Rows, each with its class
[-0.28 -2.07  0.31  0.07 -0.09 -0.62  0.35 -0.59 -0.09  0.51 -1.22  0.58
 -1.69 -1.23 -1.01 -0.32] | z878
[ 0.26  1.06  1.12 -2.29  0.28  0.37 -0.47  0.20 -0.11  1.27 -0.12  1.10
  1.92  1.96 -0.10 -0.29] | z932
[ 1.28 -0.90  0.99  0.64  1.83  0.68  1.81 -0.68  0.31 -1.02  0.71  1.01
 -5.17  0.50 -0.62  1.22] | z932
[ 0.36 -1.80 -0.21 -0.69  0.29 -0.16  0.64 -0.02 -0.44  1.11  0.14 -1.18
  1.29  0.58 -0.18 -0.04] | z932
[-0.84  0.81  0.22 -0.03  1.25 -2.69 -0.14 -0.09 -0.43  1.40  0.42 -1.27
  1.02  1.28  0.79 -0.14] | z932
[-0.81  1.01 -0.43 -0.67  1.96 -0.16 -0.17  0.18  0.23  1.12 -1.74 -0.40
 -1.63 -2.29  1.77 -0.85] | z35
[-1.35 -1.25  0.04  0.81  0.14 -1.81 -0.22  0.28 -0.34  0.83  0.60  0.42
 -1.10 -0.72  0.44  0.20] | z932
[ 3.03  0.44 -0.36 -0.27 -1.54  0.50 -0.08 -1.51  0.34  0.01 -0.02  1.99
  0.00  1.92  0.95 -0.30] | Z634
[ 4.63 -1.26  0.82  1.36 -1.27 -2.02  0.73 -0.22  0.35  0.63 -0.59 -1.93
  2.61  2.84 -0.29  0.06] | Z634
[ 2.11 -0.05 -0.03 -1.12 -0.56 -2.51 -0.32  0.69  0.18  2.05 -1.25 -1.47
  3.03 -1.47  1.43 -1.16] | Z634
[ 2.89 -1.54 -1.89  0.56  0.37 -2.24 -0.96  2.63  0.37  0.43 -0.73 -0.88
  1.29 -0.87  2.19  0.06] | Z634
[-0.05 -0.51 -0.10  0.44  1.08 -1.64 -0.92  1.05  0.19 -0.38 -0.36 -0.39
 -0.61 -0.73  0.10  0.38] | z932
[-1.23 -1.06 -1.18  2.29  1.25  0.72  2.72 -1.36 -0.56 -1.68  1.14  0.01
 -6.64 -0.51 -1.46  1.87] | z932
[ 0.11 -1.99  0.90  0.73 -0.42 -1.19  0.33 -0.46 -0.12  0.77 -2.21 -1.16
  1.78 -0.35 -2.46 -0.55] | z878
[-2.25 -2.40  0.42 -2.15  3.64 -0.74  0.17  3.66 -0.46  0.49 -0.16 -0.99
  0.43  0.46  0.06  0.74] | z932
[ 1.57 -1.94  0.19 -0.92  0.19 -2.18 -0.14 -1.46  0.04 -0.06  0.00  1.19
 -1.83 -1.99  1.14 -0.07] | Z634
[ 0.76 -2.59 -0.03 -2.86  0.26 -3.20 -1.29  1.48 -0.27  2.25 -2.17 -1.55
  6.15 -1.27  1.11 -1.53] | z932
[ 2.99  1.25  1.44 -2.32  1.05 -4.00 -0.01 -0.33  0.09  1.12 -1.10 -1.12
  3.44  0.34 -1.15 -0.15] | z932
[ 0.67  0.04  0.19 -2.42  0.71 -1.19  0.51 -0.58 -0.46  0.08  2.32  1.38
 -2.78 -0.69  0.92  1.09] | z932
[ 1.49  1.25 -0.13 -1.40  0.74 -2.61 -0.10  0.83  0.22  1.41 -1.29 -2.10
  2.31 -2.85  1.14 -0.77] | Z634
[ 1.01  0.57 -1.89 -1.92  2.22 -3.41 -0.73  0.37  0.26  0.87 -2.21 -1.93
  4.12 -1.23  1.22 -0.92] | z35
[-0.73 -2.20 -0.70  2.29 -0.27 -0.51 -0.27 -0.60 -0.11 -1.67  0.33  0.99
 -2.26  1.74  0.92 -0.10] | Z634
[ 0.45  0.59  0.39 -2.67  0.31 -1.59 -0.56  2.22 -0.71  2.68 -0.34 -0.99
  0.81 -4.73 -0.08  0.17] | z932
[ 2.14 -0.39  0.23  0.75 -1.37  0.87 -0.71  0.53  0.32  0.87 -0.57  0.42
  1.20  2.57  1.03 -0.51] | Z634
[ 0.39 -2.46  0.30 -0.89 -0.13 -2.37 -0.18 -0.32 -0.80  0.26 -1.93  0.37
  1.05 -1.97 -2.72 -0.33] | z878
[ 0.29 -2.35  0.42 -1.57  0.80 -0.98  0.78 -0.25 -0.47  0.89 -0.16 -1.10
  0.91 -0.87  0.70 -0.49] | z932
[ 0.08  3.43  0.45 -1.60  2.35 -3.48 -0.66  0.81 -0.22  1.02  0.35 -1.46
  1.19 -1.01  0.82 -0.29] | z932
[ 2.53 -3.46 -0.69 -1.65 -1.07 -3.09 -1.43  1.74  0.26  0.84 -1.81 -0.28
  4.25 -1.70 -0.40 -0.43] | Z277
[-1.15  0.15 -0.34  1.10  1.66  2.09  1.89 -1.01  0.12 -1.06  0.13 -0.49
 -4.21 -1.89 -0.24  0.58] | z932
[ 0.98  0.37  0.66 -0.29  0.02 -2.59 -0.86  0.34  0.06  1.12 -0.58  0.07
  1.44  0.66  0.15 -0.73] | Z277
[-0.87 -1.80  0.83 -0.33  0.16  0.04  1.03 -0.62 -0.22  1.54 -0.20 -0.81
 -0.57  0.23  0.65 -0.34] | z932
[ 1.19 -1.02 -0.03 -0.29  0.38 -1.55  0.42  0.16  0.33  0.19 -1.18 -0.32
  1.86  1.44 -0.86 -0.10] | z878
[ 2.40 -2.79 -1.05  1.29 -2.37  0.67  0.52  0.09 -0.13  0.88 -0.17 -1.04
  0.21  0.97  0.42  0.22] | Z277
[-1.87 -1.26  0.85 -0.45  1.79  1.58  0.55  1.08 -0.06 -0.02  0.56  0.92
 -3.71 -0.62  0.85  0.42] | z932
[ 1.00 -1.01  1.10 -0.18  0.66 -3.63 -0.07 -1.13  0.27  0.94  0.14  0.00
  0.58  2.62  1.58 -0.70] | z932
[ 1.82 -4.06  2.90 -1.12 -0.80 -3.09 -0.58  0.38 -0.20  0.90  1.00  1.65
 -3.61 -3.58  0.22  0.53] | Z277
[ 1.03  0.85  0.29 -0.48 -0.20 -1.20 -0.04  0.28 -0.05  1.01 -0.66 -0.04
 -1.29 -2.34 -0.38  0.26] | Z634
[-0.78 -2.32  0.23  0.41  0.79 -2.81  1.00 -1.13 -0.59 -0.23  0.81 -0.50
 -3.04 -2.25  0.27 -0.02] | z932
[ 2.33 -1.95  0.36  1.48  0.47 -1.02  1.05  0.20  0.22 -0.96 -1.18 -1.09
 -0.13  0.77 -1.73  0.74] | z878
[-0.04  0.80  0.80 -2.35  1.80 -2.76 -0.70  1.34  0.52  0.88  0.86  0.93
 -0.75 -0.65  0.55  0.51] | z932
[ 1.31 -0.92 -0.22  1.91  0.13 -1.13  0.00  2.47 -0.01  0.45 -0.53 -2.06
 -0.72 -1.63  0.17  0.74] | Z634
[ 3.87 -1.10  0.38 -0.75 -0.18 -2.69 -0.84  0.25  0.76  0.30 -1.54  0.42
 -0.33 -2.93  1.54 -0.54] | Z277
[ 2.56 -2.85  0.93  0.77 -2.49 -0.68  1.59 -3.64  0.01  0.59 -1.26  0.26
 -2.75 -3.83 -2.53 -0.38] | Z277
[-0.05  1.11  0.42 -1.06  1.93  0.74 -0.93  3.83  0.49  1.68 -2.05 -1.87
  4.79  2.17  0.46 -0.69] | z932
[ 1.35 -1.19  0.72  0.78 -0.14 -0.95  1.33 -1.07 -0.34 -0.08 -0.44 -0.19
 -1.90 -0.85 -2.08  0.63] | z878
[-0.57 -0.89 -0.35  1.25  1.21 -0.65 -0.06  0.65  0.18  0.11 -0.35 -0.90
  0.76  2.67  0.55 -0.21] | z932
[ 0.17  0.62 -0.36  0.61 -0.44 -1.56 -0.57 -0.32  0.16  0.21 -0.14  1.06
 -2.45 -1.98  0.26  0.07] | Z634
[ 0.35  0.30  0.08  0.98  2.42 -1.63  0.01  1.19  0.22  0.70 -1.10 -0.64
 -0.86 -0.63  0.92 -0.05] | z932
[-0.02 -0.78  0.12 -0.28  0.77  1.96  1.32 -1.95  0.29 -0.72  1.04  2.02
 -4.85  0.12  1.13  0.18] | z932
[ 2.18 -1.02 -0.18 -1.27 -1.16 -2.05 -0.54 -1.04  0.02  0.79 -1.81  1.75
  0.88 -1.24 -0.47 -0.99] | Z634
[ 0.72 -4.33  0.20  0.70 -0.90 -2.81 -0.70 -0.40 -0.63  0.01 -0.64  0.23
  3.07  2.12 -1.69 -0.35] | z878

Rows, each with its class
[ 0.68 -6.28  0.32 -1.73  2.69 -0.13  0.05  2.55  1.09 -2.32 -0.64 -1.83
  2.55  2.35  1.05  0.54] | z614
[ 0.33 -3.70  1.14 -0.64 -2.57 -0.71  0.29  0.26 -0.22 -0.19 -0.45 -0.49
  1.89  1.76  2.57  1.59] | z587
[-0.38 -4.28  1.90 -1.36 -1.82  0.07  0.35  0.04 -0.29  0.56  0.26 -1.48
  2.32  0.65  1.76  0.06] | z315
[ 0.09 -1.60  0.53 -0.95  0.71 -0.07 -0.04  0.41  0.17 -0.16  0.03 -0.54
  1.00  0.31 -0.27 -0.56] | Z161
[ 0.55 -0.83  0.23  2.21 -1.21  0.77  1.12  1.07 -0.39 -1.10  1.14  1.90
  0.56  0.97 -5.38  1.16] | z587
[-0.07 -2.87  1.45 -1.26  0.88  0.20  0.32  1.33 -0.13 -0.89  0.70 -0.54
  3.16  1.20 -2.40 -0.87] | Z161
[ 0.10 -2.40  0.78  0.05 -0.72  0.38  0.48  0.67 -0.11 -0.34  0.44 -0.03
  1.00  0.70 -1.49  0.53] | z315
[-0.01 -1.61  0.88 -0.97  0.46 -0.23 -0.23  0.26  0.02 -0.38 -0.03 -0.18
  2.09  0.79 -0.10 -0.74] | Z161
[ 0.29  0.24  0.14  1.65 -2.23 -0.16  0.24 -0.47 -0.32  0.24 -0.01  0.85
 -0.85  0.21  0.86  1.46] | z587
[-0.05 -3.16  0.87 -0.29 -0.05  0.45  0.50  1.13 -0.19 -0.30  0.64 -0.13
  1.76  0.93 -2.41  0.35] | z315
[-0.69 -2.59  0.97 -0.04 -2.29  0.73  0.39 -0.27 -0.29  1.44  0.05 -0.92
 -0.08 -0.88  1.82  0.24] | z587
[-0.08 -3.20  0.76 -0.61  1.40  0.54  0.68  1.61  0.19 -1.29  0.71 -0.31
  1.89  1.14 -3.40 -0.36] | Z161
[ 0.24 -4.23  0.95 -1.44  0.99  0.02  0.17  1.70  0.27 -1.34  0.35 -1.27
  2.27  1.35 -1.02 -0.10] | Z161
[ 0.29 -5.84  1.40 -0.68 -1.04 -0.11  0.34  1.36  0.20 -1.02 -0.02 -0.39
  2.79  1.95  0.35  1.53] | z315
[ 0.25 -2.26  0.05 -0.07 -1.35  1.29  0.38  0.42 -0.47 -0.17  0.27  0.07
  1.72  0.93 -0.78  0.56] | z315
[-0.51 -4.08  0.32  0.31 -0.78  0.89  1.00  0.81  0.05  0.56  0.34 -1.11
 -0.74 -0.15  0.37  0.54] | z587
[ 0.35 -4.96  0.92  0.56 -1.91  0.17  0.81  1.05 -0.15 -0.55  0.22 -0.10
  1.40  1.12 -0.68  1.55] | z587
[ 0.64  0.34  0.78 -0.60  1.15 -0.68 -0.46  0.88  0.06 -2.05  0.46  0.95
  3.43  2.08 -3.33 -0.45] | z614
